X =
[[ 10  -2   7   4  -7  13  11]
 [  9  -1   7  -8  -7  -6   5]
 [ 32   5  24 -12 -21   7  28]
 [ 55   4  43 -24 -38  10  46]
 [-34  11 -23  22  26  16 -23]
 [ 47   6  36 -16 -32  15  43]
 [-20  16 -10  15  15  23  -9]
 [ 34   7  28 -19 -24   4  30]]
Indices start at 0.
row 0 col 0 => 10
row 6 col 5 => 23
row 3 col 0 => 55
row 7 col 1 => 7
row 3 col 6 => 46
row 3 col 5 => 10
row 2 col 1 => 5
row 6 col 3 => 15
row 7 col 6 => 30
row 5 col 6 => 43
row 5 col 5 => 15
row 1 col 2 => 7
row 1 col 0 => 9
row 5 col 3 => -16
row 1 col 5 => -6
row 2 col 5 => 7
row 4 col 5 => 16
row 1 col 6 => 5
row 4 col 2 => -23
row 2 col 4 => -21
row 5 col 4 => -32
row 0 col 2 => 7
row 4 col 3 => 22

a =
[[ -6  -2   5  -2   2  -2   1   2  -1   4  -5   8   8   3  -3]
 [-25  -2 -24  -1  -1  12 -16   3  19  18  -2  19  17  -1  -4]
 [ -5   2  -4   1   0  -2   4  -3   8   3   2  10   4   5   7]
 [ 14  17   0  14 -33 -18 -10   1 -32  10  59  -2 -13  -2  15]
 [ -1  -6 -16 -10 -13   3  12  18 -15  22 -23  -2  -7  32  25]]
a[0, 0]: -6
a[3]: [14, 17, 0, 14, -33, -18, -10, 1, -32, 10, 59, -2, -13, -2, 15]
a[4, 10]: -23
a[4, 0]: -1
a[3, 7]: 1
a[1, 0]: -25
a[3, 4]: -33
a[:, 5]: [-2, 12, -2, -18, 3]
a[2, 14]: 7
a[:, 14]: [-3, -4, 7, 15, 25]
a[3, 14]: 15
a[1, 13]: -1
a[2, 1]: 2
a[0, 1]: -2
a[4, 13]: 32
a[4, 8]: -15
a[:, 11]: [8, 19, 10, -2, -2]
a[:, 2]: [5, -24, -4, 0, -16]
a[0, 14]: -3
a[1, 2]: -24
a[0, 5]: -2
a[:, 13]: [3, -1, 5, -2, 32]
a[4, 4]: -13
a[0, 12]: 8
a[2, 5]: -2
a[2]: [-5, 2, -4, 1, 0, -2, 4, -3, 8, 3, 2, 10, 4, 5, 7]
a[1, 12]: 17
a[:, 9]: [4, 18, 3, 10, 22]
a[:, 6]: [1, -16, 4, -10, 12]
a[3, 11]: -2
a[2, 3]: 1
a[0, 7]: 2

arr = [-54 -36  10 -50 -32  37  10  12 -55 -43  22]
arr[0] => -54
arr[9] => -43
arr[3] => -50
arr[6] => 10
arr[8] => -55

x = 814  372  822  769  706  560  753  407  849  405  435  422  375  358   79  499
x[-16]: 814
x[-8]: 849
x[-6]: 435
x[-2]: 79
x[-12]: 706

data =
[[22 59 34 33 55 38 28 49 48 43 46 50 57 30 40]
 [16 36 37 35 28 40 36 36 44 35 41 28 29 27 33]
 [58 12 33 39 21 31 44 19 46 41 39 27  7 36 36]
 [45 49 36 38 40 36 41 48 45 35 35 34 48 36 30]
 [30 32 38 33 65 33 29 38 65 47 66 63 41 41 31]
 [32 17 35 35 27 40 39 25 40 34 34 23 10 36 35]
 [37 31 38 37 29 27 39 31 46 42 46 28 31 29 44]
 [ 8 40 32 38 23 32 36 39 19 25 20 25 44 27 42]
 [29 37 32 31 78 48 29 44 78 57 75 64 50 39 31]]
data[0][0]	22
data[3][12]	48
data[:, 8]	[48, 44, 46, 45, 65, 40, 46, 19, 78]
data[6][12]	31
data[3][13]	36
data[5]	[32, 17, 35, 35, 27, 40, 39, 25, 40, 34, 34, 23, 10, 36, 35]
data[7][13]	27
data[2]	[58, 12, 33, 39, 21, 31, 44, 19, 46, 41, 39, 27, 7, 36, 36]
data[1]	[16, 36, 37, 35, 28, 40, 36, 36, 44, 35, 41, 28, 29, 27, 33]
data[7]	[8, 40, 32, 38, 23, 32, 36, 39, 19, 25, 20, 25, 44, 27, 42]
data[3][2]	36
data[:, 2]	[34, 37, 33, 36, 38, 35, 38, 32, 32]
data[:, 6]	[28, 36, 44, 41, 29, 39, 39, 36, 29]
data[8][11]	64
data[7][6]	36
data[3][7]	48
data[1][1]	36
data[:, 12]	[57, 29, 7, 48, 41, 10, 31, 44, 50]
data[1][13]	27
data[8][5]	48
data[7][14]	42
data[1][2]	37
data[4][8]	65
data[:, 0]	[22, 16, 58, 45, 30, 32, 37, 8, 29]
data[3][6]	41
data[0]	[22, 59, 34, 33, 55, 38, 28, 49, 48, 43, 46, 50, 57, 30, 40]
data[3][14]	30
data[6][5]	27
data[1][6]	36
data[6][14]	44
data[0][10]	46
data[7][0]	8
data[5][4]	27
data[2][6]	44
data[7][7]	39
data[6][1]	31
data[:, 5]	[38, 40, 31, 36, 33, 40, 27, 32, 48]
data[2][0]	58
